(in the rows, 128 means zero)
Two labels a row:
[111 132 116 140 120 124 113 128 120 123 119 118 136 121 121 147 127 123
 125 140 118 112 124 139 131  96 143 134 120 117 123 137  83 115 128 108
 193 129 119 139 125 149 124] => gubo + J
[130 138 149 121 128 135 143  99 128 132 147 143 135 123 144 123 130 156
 129 125 125 127 136 119 112 174 132 140 133 119 122 147 139 119 118 121
  81 119 139 119 139 130 122] => pelup + Q
[145 114 168 135 109 128 150  89 128 117 118 102  75  84 164 127 142 135
 149 133 109 155 161 117  21 252  89 155 154 171  86 150 167 113 129 138
   4 121 158 104 140 146 137] => pelup + Q
[147 122 137 118 128 129 134 149 133 114 128 133 140 152 144 149 149 117
 131 109 130 139 127 130 133 123 123 128 137 105 125 135 120 110 131 130
 175 127 122 126 137 137 129] => pelup + Q
[129 125 146 128 125 131 131 127 134 120 129 112 128 252 148 123 140 128
 149 121 115 139 151 117  93 193 121 139 143 137 118 137 145 126 122 134
 115 121 123 117 129 124 113] => pelup + Q
[114 140 137  91 115 110 135 123 129 143 119 132 108 124 136 127 122 131
 130 133 123 139 134 128 111 136 122 142 150 142 125 138 134  96 125 121
  95 126 150 121 123 146 102] => letom + J
[140 114 136 131 118 131 138 140 128 126 127 124 127 136 149 123 149 121
 162 126 127 145 128 122  99 168 129 139 134 101 105 139 122 130 131 144
 158 124 131 126 137 129 124] => pelup + Q
[134 118 136 111 128 127 134 117 140 115 150 142 127 122 158 123 171 130
 140 136 126 135 132 116 105 161 125 137 133 129 119 144 140 122 126 158
  83 106 129 112 123 127 141] => letom + Q
[126 136 116 128 130 112 126 131 114 128 125 147 122 141 135 127 126 146
 134 139 135 130 132 119 155 100 151 132 140 134 104 132 119 115 107 117
 138 141 126 122 122 134 120] => Raduv + J
[116 140 115 125 128 121 132 138 130 121 107 131 128 140 126 136 131 134
 130 124 127 143 128 140 149  96 146 129 151 130 126 137 112 104 131 133
 189 129 127 129 130 133 116] => pelup + J
[122 134 133 126 117 105 102 107 118 121 125 142 105 114 137 129 131 145
 124 135 118 145 136 116 131 129 118 141 138 145 105 141 131 103 137 116
  52 119 139 110 131 140 137] => letom + J
[140 116 136 110 135 129 129 139 130 126 149 131 127 121 152 129 137 119
 142 127 125 140 135 110 115 162 114 137 130 127 142 137 151 118 122 126
 138 114 132 123 125 109 127] => pelup + Q
[122 143 138 120 161 132 126 163 136 120 129 122 134 130 148 125 135 130
 138 138 114 134 141 123 122 142 134 131 133 133 127 119 115 116 126 133
 172 131 130 132 131 105 126] => pelup + Q
[149 134 126 121 124 132 132 122 123 141 128 124 133 130 127 130 128 141
 137 136 116 131 131 120 130 120 149 146 134 136 120 146 123 112 122 115
 118 115 131 129 125 137 118] => pelup + J
[125 138 137 118 107 129 135 112 153 122 103  98  98 111 135 133 113 142
 152 134 110 125 141 114  88 158 113 137 157 158  79 146 137 103 126 116
  68 126 135 104 124 142 131] => pelup + J
[143 143 143 130 122 126 134 125 133 124 137 131 128 122 138 128 142 123
 129 133 124 136 130 133  93 174 113 142 140 125 115 140 148 112 128 129
 109 117 126 126 133 124 143] => pelup + Q
[134 143 130 130 116 111 130 119 125 124 104 109 116 123 136 135 137 128
 128 133 134 137 122 146  95 154 115 138 147 157 120 139 138 116 127 124
 110 131 131 117 132 155 148] => pelup + J
[132 136 139 112 127  99 132 125 120 114 115 120 118 123 137 135 123 123
 156 132 121 138 100 136 126 141 113 136 155 139 112 144 127 110 132 128
 128 149 143 115 129 140 117] => pelup + J
[123 113 128 147 130 140 127 130  95 122 123 129 125 100 110 130 124 129
 129 129 137 139 139 124 112 106 123 119 124 118 125 110 153 135 119 130
 102 144 116 128 119 124 128] => gubo + Q
[140 104 140 126 132 121 119 122 124 123 139 119 140 138 126 136 128 107
  85 119 142 128 126 125 125 159 139 128 110 119 122 151 144 146 130 138
 171 126 119 132 145 114 132] => gubo + Q
[134 116 149 108 124 119 136 137 129 123 133 127 118 151 156 128 143 126
 145 151 127 126 141 124 105 215 118 145 142 122 138 140 133 138 123 140
 136 103 133 127 141 116 122] => pelup + Q
[117 150 131 112 127 112 136 118 134 127 116 138 118 122 110 139 129 134
 129 131 113 131 132 134 114 159 126 131 140 126 121 144 117 111 131 138
 119 135 128 122 145 136 113] => pelup + J
[135 120 142 125 135 127 122 132 142 130 154 145 131 120 144 115 128 125
 111 128 117 136 130 112 117 149 132 130 122 126 131 124 138 118 130 136
  70 116 127 108 141 115 133] => letom + Q
[133 120 157 113 131 121 134 114 128 112 148 126 108 108 148 126 144 143
 132 125 125 139 140 125  80 202 100 141 135 136 116 137 152 125 125 130
  68 114 133 106 131 131 123] => pelup + Q
[139 126 149 124 126 137 135 123 128 141 135 125 135 122 151 141 145 139
 128 129 125 195 133 123 112 176 122 141 129 123 118 130 134 117 125 136
 128 119 152 134 159 121 126] => pelup + Q
[133 106 143 114 123 127 127 156 104 124 126 124 128 127 143 139 133 127
 133 123 120 132 131 125 102 148 125 133 128 136 126 142 127 109 129 124
 126 111 149 165 130 124 128] => pelup + Q
[135 125 141 127 136 133 128 122 135 126 138 125 139 130 135 139 143 119
 129 128 131 146 123 117 100 153 116 136 118 138 127 132 122 141 116 133
 149 129 133 122 133 112 141] => pelup + Q
[176 122 135 123 117 123 134 110 118 127 125 118 112 115 141 130 132 129
 130 136 112 131 143 113  87 188 105 150 162 147  99 154 124 114 137 128
  41 132 143 104 138 142 136] => pelup + J
[129 128 156 109 125 124 134 134 145 119 141 128 128 140 172 129 139 123
 140 126 118 141 134 112  93 199 121 138 136 131 132 137 134 123 124 134
 138 119 138 121 132 123 129] => pelup + Q
[131  97 132 125 115 125 141 120 114  99  96 103  99 103 149 147 123 136
 138 129 131 155 143 128  79 183 113 171 162 152  85 130 140  97 122 127
  96 124 139 131 139 124 120] => pelup + J
[138 121 143 115 148 134 134 122 126 127 131 126 133 128 146 132 134 122
 139 126 131 141 135 113 117 145 126 137 122 123 125 138 122 116 121 135
 134 119 130 121 129 117 127] => pelup + Q
[128 111 125 152 134 143 132 128 127 128 140 125 127 109 109 124 125 124
 135 120 135 123 128 106 127 165 122 124 111 126 114 123 135 144 119 125
  87 141 134 130 111 127 127] => gubo + Q
[137 130 143 120 115 134 130 117 138 122 135 104 153 122 149 128 140 128
 139 120 119 135 136 111 101 203 140 146 139 137 128 148 134 131 126 133
  98 121 131 120 149 117 127] => pelup + Q
